Below are the code and all the weights of a small trained network. Each question names an input and a class and asks about switching units off, where a switched-off unit gives its printed mean instead of its output.

import numpy as np


def w(rows, s, z=0):
    codes = np.array(rows[::2]) - 128.0
    scale = np.full(codes.shape[1], s)
    scale[-1] = z or s
    return codes * scale


def norm(h):
    return h / np.sqrt((h * h).mean(-1, keepdims=True) + 1e-5)


def f(y):
    return np.maximum(y, 0)


def log_softmax(a):
    a = a - a.max(-1, keepdims=True)
    return a - np.log(np.exp(a).sum(-1, keepdims=True))


def net(x, mask):
    res = np.array(x, float).reshape(1, 7) / 4 @ E
    u = 0
    for l in range(4):
        y = f(norm(res) @ A[l][:, :-1].T + A[l][:, -1])
        res = res + np.where(mask[u : u + 4], y, B[l][:, -1]) @ B[l][:, :-1]
        u += 4
    return log_softmax(norm(res)[-1] @ U[:, :-1].T + U[:, -1])


A, B = {}, {}
E = w([
[165,125,121,148,47,232,36,151,171,74,153,28],'x0',
[196,255,149,86,105,141,134,28,193,231,160,129],'x1',
[65,170,184,75,68,178,208,97,138,65,199,98],'x2',
[190,132,116,254,160,98,72,163,150,130,86,199],'x3',
[142,141,123,220,93,115,102,140,202,57,153,191],'x4',
[5,137,48,77,70,209,67,117,140,68,166,152],'x5',
[147,176,224,71,109,85,109,119,110,74,198,129],'x6',
],0.0028)
A[0] = w([
[76,18,84,34,116,233,192,103,118,241,76,3,65],'0.n1',
[134,131,82,195,71,177,91,171,198,11,163,92,12],'0.n2',
[81,33,89,114,164,169,181,54,47,113,112,56,15],'0.n3',
[193,142,231,133,90,170,65,173,136,66,160,69,125],'0.n4',
],0.0028,0.0011)
B[0] = w([
[95,206,102,208,76,143,114,186,167,119,43,78,255],'0.n1',
[90,146,45,204,131,174,190,120,2,114,79,146,237],'0.n2',
[76,159,128,71,129,58,121,151,113,115,77,148,193],'0.n3',
[141,93,158,121,93,233,109,86,139,133,165,82,229],'0.n4',
],0.0049,0.0027)
A[1] = w([
[96,134,165,46,252,44,134,74,159,203,80,50,9],'1.n1',
[182,212,52,191,106,180,69,66,136,232,54,159,167],'1.n2',
[139,79,58,231,74,204,53,160,170,51,178,162,8],'1.n3',
[206,83,223,159,30,169,148,166,69,28,233,26,115],'1.n4',
],0.0026,0.0012)
B[1] = w([
[111,112,134,229,59,158,186,197,92,20,141,91,173],'1.n1',
[198,94,178,107,181,130,59,2,155,252,134,159,253],'1.n2',
[38,142,131,120,92,72,190,167,91,72,33,57,215],'1.n3',
[142,87,226,169,198,247,82,120,112,162,119,96,217],'1.n4',
],0.0038,0.0037)
A[2] = w([
[176,147,231,134,160,92,217,145,116,184,121,108,142],'2.n1',
[191,94,146,211,166,85,101,131,127,148,70,158,125],'2.n2',
[161,97,108,97,89,180,24,75,198,173,177,90,88],'2.n3',
[98,131,2,171,100,210,123,187,165,59,119,106,4],'2.n4',
],0.0041,0.0021)
B[2] = w([
[69,148,47,93,141,153,129,97,167,156,168,143,232],'2.n1',
[183,71,66,179,198,104,82,116,163,179,135,162,255],'2.n2',
[114,168,193,39,157,214,100,127,207,104,145,153,202],'2.n3',
[60,216,112,180,31,102,176,169,21,152,35,3,215],'2.n4',
],0.005,0.0041)
A[3] = w([
[59,73,214,148,133,67,136,233,129,98,90,232,65],'3.n1',
[72,107,80,58,96,121,184,246,94,166,66,4,45],'3.n2',
[152,108,208,73,151,155,34,157,178,141,199,55,3],'3.n3',
[149,64,222,159,186,163,188,175,196,89,150,39,233],'3.n4',
],0.0035,0.0012)
B[3] = w([
[197,148,105,91,40,80,60,140,161,145,139,76,174],'3.n1',
[4,217,38,160,38,255,92,218,82,48,43,82,255],'3.n2',
[90,221,178,89,125,215,85,52,189,161,157,152,183],'3.n3',
[164,152,169,116,145,186,51,144,88,142,205,154,193],'3.n4',
],0.0055,0.0038)
U = w([
[164,81,119,53,85,16,125,213,96,39,203,162,30],'0',
[226,34,28,235,215,27,55,133,172,223,70,223,183],'1',
[198,34,220,196,139,216,123,197,45,41,173,87,31],'2',
[20,206,46,192,14,203,154,210,44,57,32,37,241],'3',
[77,198,186,27,89,37,254,45,168,118,245,212,35],'4',
[159,199,206,48,163,243,54,43,223,200,204,176,242],'5',
[157,56,76,44,97,68,169,209,127,27,70,174,4],'6',
[191,49,83,61,205,69,233,218,67,107,177,119,6],'7',
],0.0057,0.0039)

Each question gives the input, the list of numbers given to net, and the class t.
The units are the neurons (one row each of A and B). Each row of codes is followed by its name. A weight is (code - 128) times the scale printed after its matrix; where a second scale follows, it is the last column's (A, B and U).
mask holds one flag per neuron, layer by layer. A switched-off neuron (its flag False) gives its mean, the last column of its row in B, instead of its output. The means were averaged over made-up inputs and are rounded, as every weight is.
A unit's drop is (log p(t) with every unit on - log p(t) with that unit switched off) / (log p(t) with every unit on - log p(t) with every unit switched off).
The circuit of an input: a set's keep is (log p(t) with only the set's units on - log p(t) with every unit switched off) / (log p(t) with every unit on - log p(t) with every unit switched off). Starting from the 12 units with the biggest drops (on a tie, the unit counted first), units are removed one at a time, each time the one whose removal leaves the highest keep (on an exact tie, the one counted first), for as long as the keep stays at least 0.8.
units of the circuit, in order: the units of the circuit, biggest drop first
k most important neurons: the k neurons with the biggest drops, biggest first
top k neurons in layer l: the k neurons of layer l with the biggest drops, biggest first
input [2,3,-6,-3,-1,-4,-7], class 1: units of the circuit, in order : 2.n2, 3.n2
input [8,6,-2,1,-8,0,-8], class 5: units of the circuit, in order : 1.n2, 2.n3
input [-8,8,4,4,-7,-5,-7], class 1: units of the circuit, in order : 2.n3, 3.n3, 3.n2
input [8,-6,8,4,-6,-6,2], class 2: units of the circuit, in order : 1.n4
input [1,8,-4,-5,3,2,-8], class 5: 2 most important neurons : 1.n2, 2.n3
input [1,2,-5,-2,-2,7,2], class 5: 3 most important neurons : 1.n2, 2.n3, 0.n2
input [-4,8,6,-1,-5,8,5], class 4: 2 most important neurons : 1.n2, 1.n4
input [-6,-8,-1,-4,1,2,7], class 0: 2 most important neurons : 2.n4, 0.n1
input [-3,-5,-8,5,-4,8,7], class 0: top 2 neurons in layer 3 : 3.n1, 3.n2
input [5,6,-6,7,-4,-5,1], class 5: 4 most important neurons : 2.n3, 3.n3, 0.n2, 1.n2
input [8,2,4,2,-5,0,2], class 5: top 2 neurons in layer 1 : 1.n4, 1.n1
input [-1,-4,1,4,5,-3,4], class 1: 2 most important neurons : 2.n2, 3.n2
input [1,-4,-4,5,-4,-1,8], class 5: top 2 neurons in layer 0 : 0.n4, 0.n2
input [-8,-5,-1,-5,6,1,-2], class 6: top neuron in layer 1 : 1.n2
input [-5,3,4,8,-2,5,3], class 4: top 2 neurons in layer 2 : 2.n2, 2.n3
